Here is a tiny trained network, its code and every weight. The questions are about switching its units off for an input and a class, where a switched-off unit gives its printed mean instead of its output.

import numpy as np


def w(rows, s, z=0):
    codes = np.array(rows[::2]) - 128.0
    scale = np.full(codes.shape[1], s)
    scale[-1] = z or s
    return codes * scale


def norm(h):
    return h / np.sqrt((h * h).mean(-1, keepdims=True) + 1e-5)


def f(y):
    return np.maximum(y, 0)


def log_softmax(a):
    a = a - a.max(-1, keepdims=True)
    return a - np.log(np.exp(a).sum(-1, keepdims=True))


def net(x, mask):
    res = np.array(x, float).reshape(1, 6) / 4 @ E
    u = 0
    for l in range(4):
        y = f(norm(res) @ A[l][:, :-1].T + A[l][:, -1])
        res = res + np.where(mask[u : u + 4], y, B[l][:, -1]) @ B[l][:, :-1]
        u += 4
    return log_softmax(norm(res)[-1] @ U[:, :-1].T + U[:, -1])


A, B = {}, {}
E = w([
[148,101,94,71,29,85,193,73,133,56,231],'x0',
[73,212,122,240,136,247,112,129,90,121,107],'x1',
[94,123,146,105,151,55,199,179,99,130,94],'x2',
[92,71,113,159,129,73,170,93,166,210,149],'x3',
[3,205,144,125,131,105,143,197,162,195,168],'x4',
[230,139,128,69,121,143,22,96,117,204,249],'x5',
],0.0068)
A[0] = w([
[81,93,119,175,68,44,221,166,113,99,125,57],'L0N0',
[140,130,123,28,19,31,178,95,133,131,206,59],'L0N1',
[119,164,227,132,214,136,154,254,151,176,50,105],'L0N2',
[97,122,115,135,35,98,222,108,103,126,156,3],'L0N3',
],0.0065,0.0047)
B[0] = w([
[149,213,140,113,142,78,133,65,133,80,28,198],'L0N0',
[96,11,117,160,129,137,105,254,196,168,147,221],'L0N1',
[162,54,9,109,109,113,160,184,117,117,135,253],'L0N2',
[122,135,90,146,202,134,202,85,97,88,22,163],'L0N3',
],0.0087,0.0062)
A[1] = w([
[158,134,239,149,173,224,42,46,161,109,145,77],'L1N0',
[126,135,84,164,119,142,134,71,216,194,133,139],'L1N1',
[59,122,124,99,216,71,167,103,160,146,95,6],'L1N2',
[86,182,90,213,97,255,146,163,116,101,161,205],'L1N3',
],0.0067,0.0016)
B[1] = w([
[76,220,140,153,24,138,147,121,54,185,162,201],'L1N0',
[114,159,132,68,108,102,148,131,150,160,84,182],'L1N1',
[144,230,112,146,180,234,131,135,151,101,162,188],'L1N2',
[180,157,178,254,63,103,57,111,109,82,246,255],'L1N3',
],0.0098,0.0064)
A[2] = w([
[114,134,70,185,155,160,162,235,122,131,102,83],'L2N0',
[28,103,122,198,91,38,255,129,168,71,167,4],'L2N1',
[157,139,158,167,46,241,39,159,106,144,209,154],'L2N2',
[155,132,151,165,168,162,110,182,15,47,74,67],'L2N3',
],0.0065,0.0036)
B[2] = w([
[114,90,123,181,151,107,42,126,127,118,183,187],'L2N0',
[253,174,49,101,204,195,96,170,119,143,157,165],'L2N1',
[146,173,121,116,120,86,75,129,63,91,91,246],'L2N2',
[172,116,115,56,201,157,145,134,171,153,165,172],'L2N3',
],0.012,0.011)
A[3] = w([
[195,139,138,111,38,171,51,119,59,145,144,182],'L3N0',
[139,134,109,2,116,98,91,87,94,55,88,168],'L3N1',
[33,174,82,208,150,149,114,150,52,234,148,196],'L3N2',
[154,137,173,216,115,213,168,95,108,68,179,3],'L3N3',
],0.0069,0.0029)
B[3] = w([
[64,141,89,217,143,155,122,119,128,84,104,255],'L3N0',
[88,199,106,160,133,149,155,105,166,162,103,181],'L3N1',
[144,111,188,3,24,52,180,112,164,138,91,211],'L3N2',
[96,1,95,88,116,29,57,125,87,183,129,162],'L3N3',
],0.009,0.0092)
U = w([
[58,96,142,187,105,194,197,82,117,185,103,4],'0',
[150,221,159,79,186,189,246,31,133,114,64,64],'1',
[180,108,13,158,192,135,96,193,155,106,128,203],'2',
[94,200,155,199,37,114,61,82,54,113,125,178],'3',
[91,1,161,60,67,76,135,170,185,201,170,173],'4',
],0.013,0.0032)

Each question gives the input, the list of numbers given to net, and the class t.
The units are the neurons (one row each of A and B). Each row of codes is followed by its name. A weight is (code - 128) times the scale printed after its matrix; where a second scale follows, it is the last column's (A, B and U).
mask holds one flag per neuron, layer by layer. A switched-off neuron (its flag False) gives its mean, the last column of its row in B, instead of its output. The means were averaged over made-up inputs and are rounded, as every weight is.
A unit's drop is (log p(t) with every unit on - log p(t) with that unit switched off) / (log p(t) with every unit on - log p(t) with every unit switched off).
The circuit of an input: a set's keep is (log p(t) with only the set's units on - log p(t) with every unit switched off) / (log p(t) with every unit on - log p(t) with every unit switched off). Starting from the 12 units with the biggest drops (on a tie, the unit counted first), units are removed one at a time, each time the one whose removal leaves the highest keep (on an exact tie, the one counted first), for as long as the keep stays at least 0.8.
units of the circuit, in order: the units of the circuit, biggest drop first
top k neurons: the k neurons with the biggest drops, biggest first
drop of u: that unit's drop, to one decimal
input [5,8,6,-2,-5,-3], class 2: units of the circuit, in order => (L2N3)
input [-2,-5,-3,3,-4,-2], class 4: units of the circuit, in order => (L2N2 L1N3 L2N1)
input [5,-5,-4,4,-6,5], class 4: units of the circuit, in order => (L0N1 L2N1)
input [-5,-3,7,7,-6,8], class 4: units of the circuit, in order => (L2N2 L2N1)
input [-8,8,8,5,4,-1], class 2: top 4 neurons => (L0N2 L1N3 L2N0 L1N0)
input [5,-1,7,-2,-4,5], class 4: top 2 neurons => (L0N1 L1N3)
input [7,-8,8,-8,4,0], class 2: top 3 neurons => (L0N1 L2N1 L3N2)
input [-5,-3,1,-4,8,8], class 4: units of the circuit, in order => (L1N3 L3N2)
input [7,4,1,-2,-2,0], class 2: top 2 neurons => (L0N3 L2N1)
input [8,7,1,3,-7,-8], class 1: top 2 neurons => (L0N0 L0N1)
input [6,-4,-8,6,1,-4], class 2: top 2 neurons => (L0N1 L2N1)
input [-2,3,3,8,-3,4], class 4: top 2 neurons => (L1N3 L2N2)
input [-7,-3,-3,8,6,-5], class 4: top 4 neurons => (L3N2 L1N3 L3N0 L2N2)
input [8,-3,7,8,0,2], class 2: units of the circuit, in order => (L2N1)
input [3,-3,-6,0,5,6], class 4: top 3 neurons => (L0N1 L1N3 L2N1)
input [8,-1,-6,-5,7,3], class 2: top 4 neurons => (L0N1 L1N0 L3N2 L1N2)
input [6,0,4,-3,-2,-4], class 1: top 4 neurons => (L0N0 L0N3 L0N2 L1N3)
input [-4,-2,-2,4,-8,0], class 3: top 2 neurons => (L0N2 L1N0)
input [-4,5,8,-7,0,0], class 2: top 2 neurons => (L0N2 L2N3)
input [4,-6,1,-3,-5,7], class 4: units of the circuit, in order => (L0N1)
input [-4,-1,6,2,-4,8], class 3: top 2 neurons => (L0N2 L0N1)
input [5,-4,-3,-3,7,-5], class 2: drop of L0N1 => 1.8
input [5,-6,-7,0,-6,-3], class 4: drop of L1N0 => 0.3
input [6,2,0,-1,-6,-7], class 1: drop of L0N0 => 0.2
input [3,0,4,6,-6,-7], class 1: drop of L0N0 => 0.5
